Below are the code and all the weights of a small trained network. Each question names an input and a class and asks about switching units off, where a switched-off unit gives its printed mean instead of its output.

import numpy as np


def w(rows, s, z=0):
    codes = np.array(rows[::2]) - 128.0
    scale = np.full(codes.shape[1], s)
    scale[-1] = z or s
    return codes * scale


def f(y):
    return y / 2 * (1 + np.tanh(0.7978845608 * (y + 0.044715 * y**3)))


def log_softmax(a):
    a = a - a.max(-1, keepdims=True)
    return a - np.log(np.exp(a).sum(-1, keepdims=True))


def net(x, mask):
    res = np.array(x, float).reshape(1, 4) / 4 @ E
    y = f(res @ A[0][:, :-1].T + A[0][:, -1])
    res = res + np.where(mask, y, B[0][:, -1]) @ B[0][:, :-1]
    return log_softmax(res[-1] @ U[:, :-1].T + U[:, -1])


A, B = {}, {}
E = w([
[66,110,131,95,56,111,187,75],'x0',
[3,218,35,148,151,100,64,131],'x1',
[105,97,129,52,94,159,51,169],'x2',
[107,127,233,185,73,53,91,185],'x3',
],0.012)
A[0] = w([
[212,122,123,138,232,139,64,179,137],'N1',
[218,79,127,69,141,154,192,119,57],'N2',
[171,146,118,195,174,100,205,53,4],'N3',
[162,142,144,161,183,69,204,60,120],'N4',
[192,121,23,79,151,255,178,77,50],'N5',
[157,170,130,170,142,90,175,110,57],'N6',
[183,77,183,104,109,60,161,176,48],'N7',
[81,94,143,71,71,110,174,55,83],'N8',
[140,76,126,1,67,194,39,156,68],'N9',
],0.0096,0.0046)
B[0] = w([
[224,192,158,70,144,65,254,104,209],'N1',
[50,190,28,114,149,11,84,95,202],'N2',
[128,46,140,137,234,104,152,161,188],'N3',
[122,62,153,168,208,92,149,147,193],'N4',
[164,130,162,191,34,54,43,217,248],'N5',
[97,43,151,123,173,171,98,214,159],'N6',
[121,209,27,186,142,4,33,145,184],'N7',
[253,192,161,26,137,77,250,168,186],'N8',
[67,2,154,210,247,131,211,116,212],'N9',
],0.0088,0.015)
U = w([
[83,26,149,153,203,153,144,143,57],'0',
[47,213,19,118,155,91,81,126,133],'1',
[199,184,187,62,124,134,207,144,150],'2',
[140,113,200,189,37,108,54,194,180],'3',
[151,127,146,157,95,129,150,102,183],'4',
[153,141,66,159,130,248,142,38,2],'5',
],0.012,0.0092)

Each question gives the input, the list of numbers given to net, and the class t.
The units are the neurons (one row each of A and B). Each row of codes is followed by its name. A weight is (code - 128) times the scale printed after its matrix; where a second scale follows, it is the last column's (A, B and U).
mask holds one flag per neuron, in row order. A switched-off neuron (its flag False) gives its mean, the last column of its row in B, instead of its output. The means were averaged over made-up inputs and are rounded, as every weight is.
A unit's drop is (log p(t) with every unit on - log p(t) with that unit switched off) / (log p(t) with every unit on - log p(t) with every unit switched off).
The circuit of an input: a set's keep is (log p(t) with only the set's units on - log p(t) with every unit switched off) / (log p(t) with every unit on - log p(t) with every unit switched off). Starting from all 9 units, units are removed one at a time, each time the one whose removal leaves the highest keep (on an exact tie, the one counted first), for as long as the keep stays at least 0.8.
units of the circuit, in order: the units of the circuit, biggest drop first
most important unit: the unit with the biggest drop
k most important neurons: the k neurons with the biggest drops, biggest first
drop when u is switched off: that unit's drop, to one decimal
input [-5,-4,-8,-3], class 0: most important unit => N3
input [4,-8,-6,2], class 1: 3 most important neurons => (N7; N2; N9)
input [-1,-6,-4,5], class 1: units of the circuit, in order => (N7; N5)
input [1,-2,-3,-4], class 3: 2 most important neurons => (N5; N9)
input [6,-7,7,7], class 0: 2 most important neurons => (N9; N5)
input [-8,6,-7,0], class 2: 2 most important neurons => (N1; N9)
input [-7,-7,-1,4], class 1: 3 most important neurons => (N7; N2; N8)
input [-3,-4,-1,-7], class 3: 2 most important neurons => (N5; N7)
input [4,-4,2,-5], class 3: 3 most important neurons => (N5; N1; N7)
input [6,5,-4,-2], class 2: units of the circuit, in order => (N8; N2)
input [2,1,-6,-6], class 0: 2 most important neurons => (N3; N4)
input [-4,3,3,2], class 2: 3 most important neurons => (N5; N2; N7)
input [-3,-6,6,-7], class 3: 2 most important neurons => (N5; N3)
input [-7,2,-5,-7], class 2: units of the circuit, in order => (N1)
input [7,5,-2,-7], class 2: 2 most important neurons => (N8; N2)
input [2,-6,1,4], class 1: 2 most important neurons => (N7; N5)
input [-5,-5,-5,5], class 0: 2 most important neurons => (N5; N8)
input [2,6,8,-8], class 0: drop when N9 is switched off => 1.3
input [4,5,7,3], class 0: drop when N9 is switched off => 0.4
input [1,-5,-2,-4], class 1: most important unit => N2
input [8,2,5,7], class 2: drop when N8 is switched off => 0.7
